Here is a tiny trained network, its code and every weight. The questions are about switching its units off for an input and a class, where a switched-off unit gives its printed mean instead of its output.

import numpy as np


def w(rows, s, z=0):
    codes = np.array(rows[::2]) - 128.0
    scale = np.full(codes.shape[1], s)
    scale[-1] = z or s
    return codes * scale


def f(y):
    return np.maximum(y, 0)


def log_softmax(a):
    a = a - a.max(-1, keepdims=True)
    return a - np.log(np.exp(a).sum(-1, keepdims=True))


def net(x, mask):
    res = np.array(x, float).reshape(1, 4) / 4 @ E
    y = f(res @ A[0][:, :-1].T + A[0][:, -1])
    res = res + np.where(mask, y, B[0][:, -1]) @ B[0][:, :-1]
    return log_softmax(res[-1] @ U[:, :-1].T + U[:, -1])


A, B = {}, {}
E = w([
[92,188,51,62,2,111,47,84,155,135],'x0',
[160,104,153,72,151,126,54,153,52,185],'x1',
[231,50,143,78,106,20,126,155,136,123],'x2',
[147,127,36,104,115,141,140,230,189,236],'x3',
],0.0071)
A[0] = w([
[80,155,155,185,107,111,174,48,155,37,240],'N1',
[94,185,63,144,141,215,141,167,162,199,215],'N2',
[224,49,140,87,146,34,143,191,144,136,204],'N3',
[137,82,204,149,210,150,102,100,28,115,142],'N4',
[56,172,163,177,116,144,132,11,104,51,253],'N5',
[122,180,54,19,21,112,24,127,141,163,205],'N6',
[178,73,125,115,159,83,183,232,167,160,196],'N7',
[119,153,88,145,185,205,147,226,151,225,155],'N8',
[157,116,105,143,183,173,158,248,151,190,199],'N9',
[121,175,60,26,30,111,19,125,147,171,198],'N10',
[110,139,188,150,173,167,80,61,27,108,217],'N11',
[94,132,194,219,152,133,217,61,131,39,242],'N12',
[185,82,119,125,167,108,176,232,158,166,215],'N13',
[116,173,76,32,43,115,37,128,135,151,200],'N14',
[253,45,138,65,125,32,112,178,133,146,190],'N15',
[152,96,127,191,212,165,216,216,147,158,232],'N16',
[70,189,82,162,141,254,138,145,149,163,249],'N17',
[146,76,223,150,210,138,110,93,27,113,150],'N18',
[221,60,126,29,107,31,77,172,111,152,197],'N19',
[255,35,143,71,133,33,123,175,126,144,200],'N20',
[156,61,212,133,218,132,108,114,34,113,159],'N21',
],0.0059,0.0028)
B[0] = w([
[159,176,88,158,147,144,135,79,205,65,230],'N1',
[65,130,45,150,142,184,115,160,114,183,204],'N2',
[154,7,163,199,82,57,167,107,75,125,228],'N3',
[184,154,176,53,202,139,106,188,119,118,217],'N4',
[153,209,90,116,169,161,105,100,196,62,254],'N5',
[61,154,77,77,71,114,63,66,106,181,245],'N6',
[111,42,137,217,99,114,194,149,89,129,212],'N7',
[78,81,75,172,156,171,137,195,81,200,201],'N8',
[95,53,97,214,134,153,167,182,71,179,208],'N9',
[47,165,67,62,35,105,41,69,105,206,240],'N10',
[165,190,149,60,196,160,68,148,150,102,227],'N11',
[195,189,92,154,177,181,168,113,222,45,249],'N12',
[108,46,136,215,105,125,194,158,90,135,213],'N13',
[56,169,83,68,51,116,40,70,111,180,226],'N14',
[160,11,159,172,85,33,132,71,63,143,234],'N15',
[118,88,123,179,155,169,198,213,115,144,225],'N16',
[84,151,40,131,155,200,108,148,146,166,218],'N17',
[230,148,199,54,210,140,109,191,106,107,229],'N18',
[164,56,154,126,95,9,85,29,49,163,229],'N19',
[172,1,167,173,92,38,139,82,47,140,239],'N20',
[216,126,204,61,190,126,120,212,85,126,227],'N21',
],0.0061,0.0083)
U = w([
[20,244,80,8,55,153,46,73,150,172,137],'0',
[182,212,175,14,208,190,92,189,162,83,121],'1',
[179,93,209,40,158,70,54,116,61,145,174],'2',
[165,126,203,96,175,168,203,206,122,106,8],'3',
[155,59,174,219,92,70,244,129,113,97,65],'4',
[103,77,113,120,37,42,85,45,74,208,70],'5',
[51,103,58,196,164,237,176,233,113,236,189],'6',
[151,202,76,183,145,161,154,6,253,29,251],'7',
],0.005,0.0014)

Each question gives the input, the list of numbers given to net, and the class t.
The units are the neurons (one row each of A and B). Each row of codes is followed by its name. A weight is (code - 128) times the scale printed after its matrix; where a second scale follows, it is the last column's (A, B and U).
mask holds one flag per neuron, in row order. A switched-off neuron (its flag False) gives its mean, the last column of its row in B, instead of its output. The means were averaged over made-up inputs and are rounded, as every weight is.
A unit's drop is (log p(t) with every unit on - log p(t) with that unit switched off) / (log p(t) with every unit on - log p(t) with every unit switched off).
The circuit of an input: a set's keep is (log p(t) with only the set's units on - log p(t) with every unit switched off) / (log p(t) with every unit on - log p(t) with every unit switched off). Starting from the 12 units with the biggest drops (on a tie, the unit counted first), units are removed one at a time, each time the one whose removal leaves the highest keep (on an exact tie, the one counted first), for as long as the keep stays at least 0.8.
units of the circuit, in order: the units of the circuit, biggest drop first
top k neurons: the k neurons with the biggest drops, biggest first
drop of u: that unit's drop, to one decimal
input [5,-8,3,7], class 0: units of the circuit, in order => [N20, N10]
input [-2,-1,7,8], class 4: units of the circuit, in order => [N7, N3]
input [0,-1,-2,-5], class 7: units of the circuit, in order => [N12, N5]
input [-4,-7,4,-7], class 7: units of the circuit, in order => [N12]
input [0,-1,-3,-5], class 7: units of the circuit, in order => [N12, N5]
input [-4,-3,0,0], class 3: units of the circuit, in order => [N10, N6, N15]
input [2,-4,8,-5], class 4: top 4 neurons => [N10, N6, N14, N3]
input [-7,-7,-8,-6], class 7: top 2 neurons => [N12, N1]
input [-6,-8,-2,-7], class 7: top 3 neurons => [N12, N1, N5]
input [-3,8,8,7], class 5: top 2 neurons => [N19, N12]
input [-6,6,8,-1], class 4: top 3 neurons => [N3, N7, N13]
input [-8,-8,-6,-7], class 7: top 3 neurons => [N12, N1, N5]
input [-8,-2,5,-8], class 3: drop of N18 => -0.1
input [4,0,-5,-4], class 0: drop of N1 => -0.1
input [6,-4,1,-8], class 7: top neuron => [N1]
input [-6,-5,-4,-8], class 1: drop of N18 => 0.2
